Below is a small trained network, with its code and all its weights. Each question gives an input and a class and asks what happens when units are switched off, that is, made to give their printed mean instead of their output.

import numpy as np


def w(rows, s, z=0):
    codes = np.array(rows[::2]) - 128.0
    scale = np.full(codes.shape[1], s)
    scale[-1] = z or s
    return codes * scale


def f(y):
    return np.maximum(y, 0)


def log_softmax(a):
    a = a - a.max(-1, keepdims=True)
    return a - np.log(np.exp(a).sum(-1, keepdims=True))


def net(x, mask):
    res = np.array(x, float).reshape(1, 4) / 4 @ E
    y = f(res @ A[0][:, :-1].T + A[0][:, -1])
    res = res + np.where(mask, y, B[0][:, -1]) @ B[0][:, :-1]
    return log_softmax(res[-1] @ U[:, :-1].T + U[:, -1])


A, B = {}, {}
E = w([
[106,72,237],'x0',
[126,127,125],'x1',
[254,159,168],'x2',
[129,23,80],'x3',
],0.0066)
A[0] = w([
[101,48,81,93],'n1',
[74,93,183,151],'n2',
[96,115,119,73],'n3',
[68,183,146,103],'n4',
[114,173,154,42],'n5',
[245,89,131,32],'n6',
[121,113,159,52],'n7',
[114,147,92,93],'n8',
[31,147,95,15],'n9',
[175,125,136,35],'n10',
[171,128,130,43],'n11',
[31,106,105,28],'n12',
[179,132,55,128],'n13',
[144,95,115,254],'n14',
[184,131,139,21],'n15',
[163,122,139,65],'n16',
[111,160,107,47],'n17',
[57,99,105,31],'n18',
[131,157,96,65],'n19',
[139,91,179,53],'n20',
[149,83,112,41],'n21',
[157,141,79,107],'n22',
[125,70,168,136],'n23',
[71,124,106,57],'n24',
[109,163,159,67],'n25',
[118,61,120,103],'n26',
[177,27,126,62],'n27',
[129,84,106,212],'n28',
[103,191,159,16],'n29',
[72,138,120,31],'n30',
[116,159,135,71],'n31',
[143,94,116,239],'n32',
[137,104,212,127],'n33',
[138,150,76,11],'n34',
[206,118,142,45],'n35',
[104,97,184,9],'n36',
[73,117,118,72],'n37',
[97,179,177,231],'n38',
[127,157,84,35],'n39',
[101,168,55,61],'n40',
[167,89,80,95],'n41',
[78,106,136,116],'n42',
[145,106,161,136],'n43',
[87,122,114,64],'n44',
],0.011,0.0033)
B[0] = w([
[244,163,117,248],'n1',
[113,89,58,235],'n2',
[145,116,143,162],'n3',
[212,164,131,203],'n4',
[219,131,128,156],'n5',
[143,74,211,224],'n6',
[147,97,96,143],'n7',
[134,100,98,173],'n8',
[130,91,190,233],'n9',
[140,91,160,156],'n10',
[140,94,156,153],'n11',
[116,85,182,244],'n12',
[149,63,65,239],'n13',
[59,207,126,238],'n14',
[148,86,175,165],'n15',
[132,104,152,150],'n16',
[156,112,109,149],'n17',
[145,96,174,214],'n18',
[138,95,104,161],'n19',
[144,70,83,166],'n20',
[200,125,129,149],'n21',
[141,81,90,195],'n22',
[101,94,83,203],'n23',
[125,102,163,193],'n24',
[209,124,125,158],'n25',
[184,160,126,200],'n26',
[245,171,146,202],'n27',
[135,185,126,231],'n28',
[254,133,129,168],'n29',
[149,103,166,171],'n30',
[172,135,126,144],'n31',
[90,193,121,228],'n32',
[151,73,59,218],'n33',
[161,63,87,163],'n34',
[101,88,183,192],'n35',
[164,63,71,166],'n36',
[120,103,156,192],'n37',
[180,199,124,255],'n38',
[150,80,94,165],'n39',
[140,65,66,221],'n40',
[219,137,119,193],'n41',
[121,104,143,202],'n42',
[114,114,97,172],'n43',
[136,109,152,170],'n44',
],0.028,0.0039)
U = w([
[119,42,193,138],'0',
[117,49,1,78],'1',
[138,117,89,254],'2',
[184,163,91,81],'3',
[58,173,56,163],'4',
[49,135,132,82],'5',
[4,124,129,83],'6',
],0.0065,0.011)

Each question gives the input, the list of numbers given to net, and the class t.
The units are the neurons (one row each of A and B). Each row of codes is followed by its name. A weight is (code - 128) times the scale printed after its matrix; where a second scale follows, it is the last column's (A, B and U).
mask holds one flag per neuron, in row order. A switched-off neuron (its flag False) gives its mean, the last column of its row in B, instead of its output. The means were averaged over made-up inputs and are rounded, as every weight is.
A unit's drop is (log p(t) with every unit on - log p(t) with that unit switched off) / (log p(t) with every unit on - log p(t) with every unit switched off).
The circuit of an input: a set's keep is (log p(t) with only the set's units on - log p(t) with every unit switched off) / (log p(t) with every unit on - log p(t) with every unit switched off). Starting from the 12 units with the biggest drops (on a tie, the unit counted first), units are removed one at a time, each time the one whose removal leaves the highest keep (on an exact tie, the one counted first), for as long as the keep stays at least 0.8.
units of the circuit, in order: the units of the circuit, biggest drop first
most important unit: the unit with the biggest drop
top k neurons: the k neurons with the biggest drops, biggest first
drop of u: that unit's drop, to one decimal
input [-2,-5,-7,-5], class 0: most important unit => n9
input [3,5,7,-2], class 0: top 2 neurons => (n6; n35)
input [7,-1,-4,-1], class 1: units of the circuit, in order => (n2; n33)
input [-2,1,4,6], class 3: units of the circuit, in order => (n27; n41)
input [4,5,-2,8], class 3: top 2 neurons => (n27; n1)
input [-5,-4,7,0], class 0: units of the circuit, in order => (n6; n35)
input [-6,-5,5,-4], class 1: units of the circuit, in order => (n13; n22)
input [4,2,-4,-7], class 3: units of the circuit, in order => (n38; n4)
input [-2,1,-3,8], class 3: units of the circuit, in order => (n1; n27)
input [3,0,-3,6], class 3: top 2 neurons => (n1; n27)
input [-4,5,-7,-6], class 0: units of the circuit, in order => (n9; n12)
input [4,-6,-6,7], class 3: top 2 neurons => (n1; n27)
input [-8,-6,6,-8], class 1: top 2 neurons => (n13; n22)
input [6,2,2,7], class 3: units of the circuit, in order => (n27)
input [0,-1,-7,7], class 0: top 3 neurons => (n12; n18; n9)
input [-3,-2,-5,-1], class 0: top 2 neurons => (n9; n12)
input [-4,4,-4,-8], class 3: top 2 neurons => (n4; n38)
input [5,0,-3,3], class 1: top 2 neurons => (n2; n23)
input [-7,6,-8,-7], class 0: drop of n30 => 0.1
input [-1,-1,-1,4], class 3: most important unit => n1
input [8,4,3,-5], class 1: drop of n33 => 0.2
input [7,-2,-2,4], class 1: drop of n33 => 0.1
